Here is a tiny trained network, its code and every weight. The questions are about switching its units off for an input and a class, where a switched-off unit gives its printed mean instead of its output.

import numpy as np


def w(rows, s, z=0):
    codes = np.array(rows[::2]) - 128.0
    scale = np.full(codes.shape[1], s)
    scale[-1] = z or s
    return codes * scale


def f(y):
    return y / 2 * (1 + np.tanh(0.7978845608 * (y + 0.044715 * y**3)))


def log_softmax(a):
    a = a - a.max(-1, keepdims=True)
    return a - np.log(np.exp(a).sum(-1, keepdims=True))


def net(x, mask):
    res = np.array(x, float).reshape(1, 6) / 4 @ E
    y = f(res @ A[0][:, :-1].T + A[0][:, -1])
    res = res + np.where(mask, y, B[0][:, -1]) @ B[0][:, :-1]
    return log_softmax(res[-1] @ U[:, :-1].T + U[:, -1])


A, B = {}, {}
E = w([
[59,91,100,56,50],'x0',
[179,123,94,1,136],'x1',
[126,101,169,118,143],'x2',
[129,126,121,130,130],'x3',
[128,130,128,113,127],'x4',
[136,206,194,67,67],'x5',
],0.0086)
A[0] = w([
[147,195,186,112,118,33],'neuron 0',
[147,89,105,139,109,8],'neuron 1',
[157,162,155,171,146,178],'neuron 2',
[88,99,123,172,156,213],'neuron 3',
[78,74,165,85,75,94],'neuron 4',
[109,173,147,122,200,12],'neuron 5',
[106,150,111,150,121,229],'neuron 6',
[168,140,162,151,142,143],'neuron 7',
[89,58,133,112,116,112],'neuron 8',
[124,115,102,209,87,255],'neuron 9',
[83,121,102,80,73,138],'neuron 10',
[123,143,158,124,135,12],'neuron 11',
[84,157,180,167,128,187],'neuron 12',
[95,50,198,112,109,190],'neuron 13',
[81,124,139,194,148,157],'neuron 14',
[122,141,99,83,155,196],'neuron 15',
[163,135,206,136,170,149],'neuron 16',
[235,117,231,141,239,95],'neuron 17',
[19,162,179,140,158,254],'neuron 18',
[128,134,162,127,192,83],'neuron 19',
[77,87,157,90,115,31],'neuron 20',
[153,166,111,4,191,169],'neuron 21',
[141,139,126,39,226,194],'neuron 22',
[58,145,151,103,97,128],'neuron 23',
[135,108,104,108,162,86],'neuron 24',
[159,114,132,134,99,11],'neuron 25',
[149,179,148,141,191,52],'neuron 26',
[119,197,232,106,41,87],'neuron 27',
[169,208,195,113,101,100],'neuron 28',
[122,174,196,179,62,174],'neuron 29',
[142,171,95,145,208,75],'neuron 30',
],0.011,0.0031)
B[0] = w([
[112,20,103,220,27,178],'neuron 0',
[116,65,94,120,74,122],'neuron 1',
[99,154,86,85,166,191],'neuron 2',
[246,70,119,121,186,201],'neuron 3',
[95,149,13,160,130,203],'neuron 4',
[44,117,93,167,37,131],'neuron 5',
[201,134,121,35,170,167],'neuron 6',
[71,156,75,87,163,164],'neuron 7',
[153,107,3,132,18,174],'neuron 8',
[228,126,101,28,160,223],'neuron 9',
[123,137,57,144,186,213],'neuron 10',
[73,94,125,189,132,118],'neuron 11',
[177,157,114,115,219,200],'neuron 12',
[164,213,84,40,87,190],'neuron 13',
[198,100,123,106,198,204],'neuron 14',
[162,182,148,139,225,176],'neuron 15',
[64,167,45,73,120,185],'neuron 16',
[52,126,44,76,82,247],'neuron 17',
[164,168,100,37,210,215],'neuron 18',
[116,119,90,122,118,144],'neuron 19',
[39,169,59,188,86,157],'neuron 20',
[183,101,130,111,223,255],'neuron 21',
[191,156,140,138,235,220],'neuron 22',
[128,105,40,149,136,182],'neuron 23',
[172,73,170,187,187,142],'neuron 24',
[88,98,88,176,176,109],'neuron 25',
[27,149,35,165,81,164],'neuron 26',
[237,4,117,137,132,255],'neuron 27',
[172,3,65,174,81,215],'neuron 28',
[206,99,116,91,202,224],'neuron 29',
[126,119,40,181,2,168],'neuron 30',
],0.0048,0.0068)
U = w([
[64,144,1,131,75,160],'0',
[142,116,155,50,155,251],'1',
[165,18,104,176,110,79],'2',
[143,202,117,43,124,193],'3',
[151,142,209,46,245,10],'4',
[116,110,144,89,158,186],'5',
[39,182,181,158,40,5],'6',
],0.0067,0.0032)

Each question gives the input, the list of numbers given to net, and the class t.
The units are the neurons (one row each of A and B). Each row of codes is followed by its name. A weight is (code - 128) times the scale printed after its matrix; where a second scale follows, it is the last column's (A, B and U).
mask holds one flag per neuron, in row order. A switched-off neuron (its flag False) gives its mean, the last column of its row in B, instead of its output. The means were averaged over made-up inputs and are rounded, as every weight is.
A unit's drop is (log p(t) with every unit on - log p(t) with that unit switched off) / (log p(t) with every unit on - log p(t) with every unit switched off).
The circuit of an input: a set's keep is (log p(t) with only the set's units on - log p(t) with every unit switched off) / (log p(t) with every unit on - log p(t) with every unit switched off). Starting from the 12 units with the biggest drops (on a tie, the unit counted first), units are removed one at a time, each time the one whose removal leaves the highest keep (on an exact tie, the one counted first), for as long as the keep stays at least 0.8.
units of the circuit, in order: the units of the circuit, biggest drop first
unit that matters most: the unit with the biggest drop
top k neurons: the k neurons with the biggest drops, biggest first
input [-4,6,6,-3,-4,7], class 2: unit that matters most => neuron 28
input [-8,5,-2,3,-3,-7], class 0: units of the circuit, in order => [neuron 17; neuron 30]
input [-6,6,3,3,-6,-5], class 0: top 3 neurons => [neuron 17; neuron 30; neuron 26]
input [0,7,4,-5,-3,2], class 4: units of the circuit, in order => [neuron 21; neuron 22]
input [-6,-4,-7,-1,-2,-4], class 3: top 2 neurons => [neuron 9; neuron 28]
input [-7,-4,-6,7,-2,-1], class 0: units of the circuit, in order => [neuron 26; neuron 17]
input [-2,-4,-4,-3,4,6], class 2: units of the circuit, in order => [neuron 28; neuron 27]
input [5,-3,-1,6,3,8], class 2: units of the circuit, in order => [neuron 27; neuron 28]
input [-5,-6,-4,6,-2,-3], class 4: units of the circuit, in order => [neuron 14; neuron 9; neuron 28]
input [2,2,-6,2,4,7], class 2: units of the circuit, in order => [neuron 27; neuron 28; neuron 0]
input [5,8,1,6,3,6], class 4: top 3 neurons => [neuron 21; neuron 22; neuron 15]
input [-6,8,-4,7,5,8], class 2: units of the circuit, in order => [neuron 28; neuron 0]
input [1,-7,5,4,-3,6], class 4: units of the circuit, in order => [neuron 18; neuron 29]
input [5,3,-6,4,3,7], class 2: unit that matters most => neuron 27
input [7,8,-5,4,-6,3], class 4: top 4 neurons => [neuron 21; neuron 15; neuron 22; neuron 17]
input [-4,5,-6,-7,5,7], class 2: top 2 neurons => [neuron 28; neuron 0]
input [-5,4,5,0,0,7], class 2: top 2 neurons => [neuron 28; neuron 0]
input [4,-6,2,7,1,7], class 2: top 4 neurons => [neuron 27; neuron 28; neuron 0; neuron 23]
input [-8,8,8,-6,7,-5], class 0: top 2 neurons => [neuron 17; neuron 30]
input [4,-8,8,4,3,0], class 3: top neuron => [neuron 13]
